In the rows, zero is written as 128.
Here are made-up objects, facts about them, and rows of numbers that follow some of those facts. Name the object behind each unnamed row.

Some facts about the objects:
bedrim (χ 251) (δ stodi) (π stenugren)
bodrin (χ 326) (δ bokepe, ploplu, travum)
bokepe (χ 326) (δ stodi, zudo)
bolar (χ 326) (δ laskun, laste)
boplu (χ 326) (π sugro)
bopludral (χ 251) (δ tebro) (π teson)
brabes (χ 251)
brebrabris (χ 326) (δ stipun, pada) (π raflas, mesul, brifam)
brenozur (χ 326) (δ bokepe, zudo)
brezer (χ 326) (δ nesko, sedal)
brifam (κ sketol) (χ 326)
brobus (κ voze) (χ 251) (δ flubra, zevu, sedal)
bruskel (χ 326) (δ stodi) (π toskur)
buklivel (χ 326) (δ pudestom, tafa)
buza (χ 326) (δ pludroto, bruskel)
buzun (χ 251) (δ bokepe, gelen) (π stenugren)
dastokla (χ 326) (π viflal)
digona (χ 251) (δ stena, sokaze) (π dastokla)
dragrin (χ 251) (δ furun) (π mesul)
draplos (χ 251) (π trefle)
driplo (χ 251) (δ stena, floviplo, brenozur)
drustes (κ plobror) (χ 251) (π libru)
drutra (χ 251) (δ nesko)
dutik (χ 251) (δ toze, ziri, zodra)
felivon (χ 251) (δ stodi)
firi (χ 326) (δ flubra, mesul)
flafleklek (χ 251) (δ vuma)
fligopil (χ 326) (δ sadoste) (π stena)
flogran (χ 251) (π pegrem, draplos)
flosik (κ pudestom, likeni, brezer) (χ 326)
floviplo (χ 251) (δ stodi, felivon) (π kluregral, bokepe)
flubra (χ 251) (δ ruflol, drutra) (π libru)
fludok (χ 326) (δ pludroto, sedal)
foze (χ 251) (δ sugro, felivon)
furun (χ 251) (δ pada)
galizul (χ 251) (π vimom, travum)
gelen (χ 326)
giflus (χ 326)
goko (χ 251) (π trigabron)
grastur (χ 251) (δ vugrus, driplo, zutri)
gravun (χ 326)
gretam (χ 251) (δ zinika)
gridre (χ 326) (δ pludroto, suti)
guke (κ grastur, plobror) (χ 251) (π giflus)
kebro (χ 251)
kepek (χ 326) (δ stenugren)
klaklik (κ brenozur) (χ 326) (δ stodi, rutrer)
klisu (χ 326) (δ pada, sokaze) (π kebro)
klodezo (χ 251) (δ paten)
kluregral (χ 326) (δ vuma, stigron, bokepe, mesul, voze) (π klodezo)
kogrim (κ platres, flafleklek) (χ 326) (δ stodi, trigabron)
laskun (κ boplu) (χ 326) (δ flogran) (π buzun)
laste (κ ruti) (χ 326) (δ bokepe, drutra, pada)
leplazin (κ pudestom) (χ 251) (δ mastu, felivon, drutra, travum) (π skanum)
libru (κ mopom) (χ 251)
likeni (χ 251) (δ plastom)
mastu (χ 326) (δ kebro) (π bedrim)
mesul (χ 251) (δ stodi) (π toze)
metifas (κ pogron) (χ 326) (δ bokepe, skugra)
mibes (χ 326) (δ felivon, sedal, stenugren) (π toze)
mizolar (κ dastokla, vuma, boplu, klisu) (χ 326)
mokluni (χ 326)
mopom (χ 251) (δ vuma)
nesko (χ 251) (δ stodi)
pada (χ 251) (π plini, trefle)
pasis (χ 251) (δ stodi) (π plubron)
paten (χ 251) (δ rutrer)
pegrem (χ 251) (δ rutrer)
piflu (χ 251) (δ stumu, brifam)
plastom (χ 251) (π pudestom)
platres (χ 251) (δ mibes)
plekladre (κ ruflol) (χ 251) (δ pegrem, stodi)
pleklu (χ 326) (δ buklivel)
plini (χ 251)
plobror (χ 251) (δ suti)
ploplu (χ 326) (δ sugro)
plubron (χ 326) (δ pudestom, kebro, draplos) (π dutik, libru)
pludroto (χ 251)
plusteve (κ ritro, pogron, likeni) (χ 326) (δ nesko)
pogron (χ 326)
pudestom (χ 251)
raflas (κ ruti) (χ 251) (π trigabron)
ramo (χ 251) (δ bruskel) (π guke, dutik)
refu (χ 251) (δ skape)
ritro (χ 251) (δ pludroto, stigron, felivon, brenozur)
ruflol (χ 251) (δ stodi)
ruskek (κ goko, ziri) (χ 251)
ruti (χ 326) (δ ruflol)
rutrer (χ 326) (δ vuma, felivon)
sadoste (χ 326) (δ zudo)
sedal (χ 251) (π nesko)
sivur (χ 251) (π brifam, zeflo)
skagi (κ voze) (χ 251) (δ vuma, drutra, zosel)
skale (κ plastom, mibes) (χ 251)
skanum (χ 251) (δ mibes) (π dastokla)
skape (χ 251) (δ sadoste) (π toze)
sketol (χ 251)
skovis (χ 251) (δ zosel) (π gravun)
skugra (χ 251) (δ brenozur, stozu) (π sugro)
sokaze (κ skape) (χ 326)
steklar (χ 326) (δ suti)
stena (χ 251) (π ziri)
stenugren (χ 251)
steskibrol (χ 326) (δ felivon, paten) (π flogran, mesul)
stigron (χ 251) (π trefle, pada, teson, skugra)
stipun (χ 326) (π mesul)
stobes (χ 251) (δ pasis, rutrer, piflu)
stodi (κ mastu, gravun) (χ 251) (π klodezo, brenozur)
stozu (κ mibes) (χ 251) (δ galizul, zudo) (π mopom)
stumu (χ 326) (δ flosik)
stutos (χ 251) (δ ramo)
sugro (χ 251) (δ stodi)
suti (χ 326)
tafa (κ zevu, skanum) (χ 251)
tebro (χ 326) (δ flosik, sedal)
temin (χ 326) (π plastom)
teson (χ 326) (π ploplu)
toskur (κ zudo, skovis) (χ 251) (π firi)
toze (χ 326)
travum (κ fludok) (χ 251) (δ mokluni)
tredrok (χ 326) (δ mokluni, zutri, giflus) (π flogran, boplu)
trefle (κ vuma, zeflo) (χ 251) (δ bodrin)
trigabron (χ 326) (δ stodi, klaklik) (π dutik)
viflal (χ 326) (δ kepek, brobus, stozu)
vimom (χ 251) (δ stipun, sugro, skanum) (π teson)
voze (χ 251) (δ stodi, plobror) (π bolar, giflus)
vugrus (χ 251) (δ ruflol, stodi)
vuklar (χ 251)
vuma (χ 326) (π plekladre, trigabron)
zaplek (κ goko, fligopil, vimom) (χ 326) (δ rutrer) (π dutik)
zatik (κ plastom, pasis, pudestom) (χ 326) (δ sketol)
zeflo (χ 251) (π zaplek)
zevu (χ 251) (δ vuklar) (π brabes)
zinika (κ stipun) (χ 326)
ziri (χ 251) (δ flubra, nesko) (π klodezo, dutik)
zodra (χ 326) (δ tebro, vuma) (π buzun, pudestom)
zopak (κ mibes) (χ 251)
zosel (κ goko) (χ 326) (δ stodi)
zudo (χ 251) (δ stodi) (π steklar)
zutri (χ 251) (δ pludroto, rutrer) (π mokluni)

Named rows:
steskibrol: [160 131 156 125 129 115 152  93 148 135 172 153 147 102 139 135  88 130
 107 111 148 112 164 125 114 115 155 109 129]
paten: [125 127 132 142 133 103 138  80 137 102 184 130 135 108 112 108 128 113
 146 114 125 130 135 112 114 126 135 103 136]
rutrer: [135 118 127 141 125  99 139  81 150  86 175 134 133 125 113 110 114 119
 132 109 130 111 149 126 134 139 157 131 138]
nesko: [123 124 136 130 138  97 154  86 140 107 168 130 130  97 112 106 129 126
 139 116 128 133 134 104 113 127 123 109 138]
stutos: [130 132 145 121 153  92 163  80 145 111 156 135 119  86 110 120 135 135
 136 119 139 130 134 105 113 131 129 111 132]
skagi: [133 138 132 146 146 102 141  78 142  97 181 139 132 103 110 114 130 115
 144 118 133 129 129 113 115 132 144 103 131]
toze: [128  94 148 130 102 102 141  94 159 112 194 141 151 114 143 110 101 127
 122  96 133 130 168 120 132 111 131 112 130]
skape: [156 141 139 115 132 124 151 107 154 114 173 139 141  95 143 106  94 128
 111 111 134 132 152 110 103 109 130 100  99]
buza: [134 120 142 133 141  91 157  72 148 102 164 141 127 109 112 131 123 129
 128 106 141 114 152 123 126 139 153 132 140]
vuklar: [121 116 131 136 120 105 141  99 142  92 184 123 140 116 118  91 124 116
 144 115 119 137 134 104 117 121 127 112 141]
mopom: [131 142 129 146 139  98 138  72 132 101 180 137 126 106 117 113 127 110
 146 114 130 124 140 117 113 132 136  99 138]
zodra: [155 124 133 130 126 113 147 103 142 102 161 141 148 132 112 115 102 118
 120 120 131 106 139 117 114 127 175 131 147]
sugro: [128 128 136 139 129  97 142  84 134 109 181 133 135 110 115 106 123 118
 148 115 128 127 134 108 112 124 131 101 148]
bedrim: [154 146 140 124 152 113 155 102 132 115 150 142 135 107 107 118 116 121
 130 130 136 115 123 100  90 128 154 108 144]
mastu: [149 119 139 131 119 113 146 103 137 107 160 135 142 132 119 117 101 121
 121 117 131 111 148 117 113 124 164 127 153]
laskun: [147 113 158 131 107 116 130  97 131 126 173 141 144 136 116 126 106 112
 127 127 130 105 140 108 120 118 164 114 159]
ruskek: [125 123 131 137 140 101 153  89 145  93 177 129 142 108 107 102 131 123
 144 114 132 145 135 113 111 126 143 107 133]
tafa: [117 106 133 134 113 109 137 106 142  91 196 121 153 122 109  87 124 112
 147 116 114 139 133 102 120 120 128 107 144]
stena: [143 128 135 121 116 132 150 123 133 106 167 116 144 119 109 112 112 118
 135 124 117 136 131  96  97 118 143 117 140]
ruflol: [131 130 125 139 137 101 142  87 140  89 176 127 129 108 115 101 123 116
 142 115 123 132 133 110 116 127 132 114 132]
gravun: [135 119 121 142 123  98 140  80 150  82 175 129 134 131 118 107 113 117
 131 106 128 114 145 128 134 138 155 129 138]

Which object is each row?
No name comes twice in this set of rows, the named rows included.
[149 127 151 132 123 114 136  83 133 125 156 136 129 119 116 141 105 116
 121 120 137 101 143 116 123 125 158 120 140] -> klisu
[144 124 129 127 119 120 141 128 129 106 175 126 152 133 112  85 105 109
 134 127 113 124 122  97 100 111 150 110 159] -> draplos
[148 138 145 125 119 130 138 106 128 117 159 115 127 111 115 127 117 113
 132 130 119 125 133  98 105 116 140 110 134] -> zeflo
[162 142 146 119 121 135 132 109 161 124 203 153 159  91 162 101  80 123
 107 101 142 134 170 121 108  92 127  78  78] -> mesul
[155 131 144 128 105 122 145  95 151 127 188 146 150 103 157 122  85 125
 108  96 135 113 177 118 118 117 140 114 128] -> mibes
[145 115 152 127 100 128 134 105 133 114 159 116 130 131 122 134 103 115
 124 121 119 113 152 108 123 117 147 131 143] -> vuma
[125 123 117 133 107 103 140 106 132  97 189 121 142 113 129  84 122 111
 142 106 104 127 142  85 113 130 120 116 162] -> pudestom
[152 121 148 128 124 107 151 104 129 124 154 144 147 136 113 118 106 121
 123 122 133 105 137 108 102 125 165 122 180] -> teson
[155 109 147 110 112 121 153 116 157 122 172 138 151 115 144 111  84 138
 104 106 134 123 169 115 117 105 142 122 121] -> stipun

The same objects again, as new rows of numbers:
Named rows:
sedal: [ 96 123 125 113 131 125 138 164 148 141 132 138 117 141 142 125 120 123
 139 115 145 124  90 132  89  97 130 145 146 147 115 108 124 122 126 100]
plini: [102 128 131  92 128 125 136 154 145 153 134 120 132 142 135 118 119 131
 123 124 128 135  94 132  83  92 126 157 143 147 107 117 124 115 138 111]
libru: [102 108 134 104 138 116 136 156 155 156 125 119 134 138 136 106 122 127
 115 127 128 141  94 131  79 105 128 169 146 146 109 114 122 119 120 107]
galizul: [ 91 134 130 119 129 132 132 165 148 136 137 148 120 139 140 135 126 121
 139 106 148 118  96 130  88  92 130 130 147 144 117 106 120 122 123  97]
laste: [120 109 134 101 123 133 143 149 160 158 118 122 136 145 137  97 121 135
 116 106 132 139  96 117  81 102 140 157 146 144 105 118 140 120 148 108]
brobus: [105 120 127  96 129 121 144 154 149 152 129 116 134 139 138 115 115 130
 123 129 134 135  89 130  79 103 128 165 138 149 106 113 125 116 134 109]
stobes: [106 119 130  88 140 116 142 150 145 158 131 109 138 138 136 110 116 129
 119 129 126 136  95 136  81  91 121 163 144 150  98 119 122 123 141 121]
bopludral: [ 88 170 153 120 142 142 131 151 149 146 145 150 146 130 136 146 150 115
 123  91 148  98 120 132  87  66 120  95 159 141 107 109 106 139 121 117]
dragrin: [142  85  97 152 161  74 166 145 119 145 114 108  99 142 168  97 103 118
 185 136 173  94  53 159 136  90  87 139 151 161 109 124 102 136 132 126]
dutik: [ 94  70 147 118 179  95 120 162 175 166 115 115 129 131 140  81 128 109
  94 124 113 146 115 144  73 110 132 177 161 139 114 114 112 140  88 109]
buklivel: [143 126 143 109 115 124 118 137 148 163 140 116 126 160 117  93 141 161
 101 102 102 159  81 122  93  98 114 143 172 148 107 141 120 117 121  89]
skale: [103 118 133 102 122 121 141 141 136 165 133 114 146 156 131 112 115 131
 129 138 134 138  85 125  72 101 130 171 148 148 105 111 116 117 129 121]
skugra: [ 93 148 140 118 136 135 133 156 148 142 139 145 132 135 138 136 135 119
 133 102 146 108 105 133  87  80 123 117 153 144 112 108 114 131 124 108]
brezer: [116 104 140  96 132 131 129 137 149 172 124 110 143 161 131  94 116 138
 118 114 120 143 103 123  74  83 136 154 162 143  98 126 127 131 152 139]
ritro: [101 115 133  90 138 118 132 143 137 166 137 106 139 154 130 110 114 132
 123 134 122 140  97 137  76  84 123 162 152 149  99 121 114 126 139 134]
zodra: [112 128 142 125 133 141 134 153 158 146 126 145 130 141 141 115 135 126
 126  83 144 114 107 121  88  85 134 117 160 139 110 117 127 132 137 109]
ruti: [122 107 138  89 138 128 133 147 161 162 122 112 133 142 138  93 124 137
 109 105 119 141 104 127  86  84 132 149 151 142  97 131 136 126 158 127]
drutra: [103 120 129  93 132 121 139 155 144 154 132 116 130 142 135 115 115 132
 124 125 127 138  92 133  82  95 126 163 141 148 106 115 125 118 137 112]
toze: [145  71  92 131 125 103 160 155 136 140 106 116  92 154 160  84  92 139
 172 123 162 126  51 133 119 113 121 163 143 153 113 126 138 117 161 109]
floviplo: [101 122 133 115 141 118 137 156 148 147 132 129 127 138 141 119 125 122
 130 115 140 122  96 137  89  90 122 143 151 148 112 112 116 129 123 110]
zutri: [100 123 131 110 139 120 137 156 147 147 133 129 125 140 140 120 121 124
 132 117 139 123  95 135  89  91 122 144 149 147 111 113 117 126 127 109]

Name these rows:
No name comes twice in this set of rows, the named rows included.
[123 118 137 127 143 129 140 145 155 153 121 131 129 141 144 103 134 127
 129  91 144 112 103 129  96  83 125 121 162 142 106 122 122 137 139 118] -> tredrok
[104 119 131 100 124 122 139 146 138 162 133 114 140 152 133 111 114 131
 128 136 132 138  88 128  74  99 128 167 148 149 104 112 118 116 130 118] -> zopak
[107 129 131 120 136 122 141 154 146 150 131 131 133 137 141 120 130 122
 131 117 147 119  94 131  87  94 120 140 148 148 112 110 115 125 118 104] -> toskur
[102 131 141 125 139 118 133 135 134 165 137 122 150 154 132 119 130 122
 131 124 142 119  97 133  79  83 118 136 167 146 107 111  98 135 113 127] -> leplazin
[ 91 146 138 122 142 134 129 159 148 139 139 148 125 134 141 139 138 120
 135  97 148 106 107 136  93  73 119 108 155 145 113 112 112 134 124 109] -> skanum
[ 98  37 158 174 202  97 101 170 207 159  94 149 115 132 148  60 151  94
  90  85 122 135 134 139  76 117 151 150 189 124 136 112 113 159  53  93] -> trigabron
[140  77  90 142 156  77 162 152 120 141 114 106  88 146 166  98  95 126
 185 137 169 108  46 159 136  96  89 152 148 160 111 128 111 128 138 121] -> skape
[112 105 134  96 126 137 125 144 150 162 127 121 130 159 132  99 118 142
 124 110 122 145 100 121  80  86 137 152 158 140 105 127 133 123 154 126] -> pogron
[120 109 139 100 130 130 139 133 152 171 123 110 151 155 132  91 120 135
 115 115 127 139 100 119  74  94 137 159 158 144  98 121 129 126 148 130] -> metifas
[105 110 141  94 150 111 137 149 154 163 128 111 139 137 136 102 122 126
 109 128 119 137 101 137  80  91 122 164 149 148 102 119 117 129 126 121] -> klodezo
[ 90 112 132 132 144 122 127 169 156 139 129 145 115 138 142 122 126 115
 133 109 144 122  99 136  86  99 130 138 153 142 123 106 117 130 107  95] -> stena
[130 137 133 112 108 115 124 145 136 153 150 119 123 156 118 115 139 154
 113 125 113 158  67 127  91 111 107 156 158 156 113 128 109 109 100  72] -> tafa
[ 98 151 145 116 145 128 134 149 148 152 137 135 141 132 138 131 140 117
 124 103 142 107 110 136  88  74 116 117 158 145 106 113 108 136 125 118] -> bedrim
[ 99 140 138 118 146 123 137 152 146 150 136 133 136 134 140 128 134 118
 128 107 143 109 105 138  90  77 118 123 154 146 107 112 109 135 123 117] -> digona

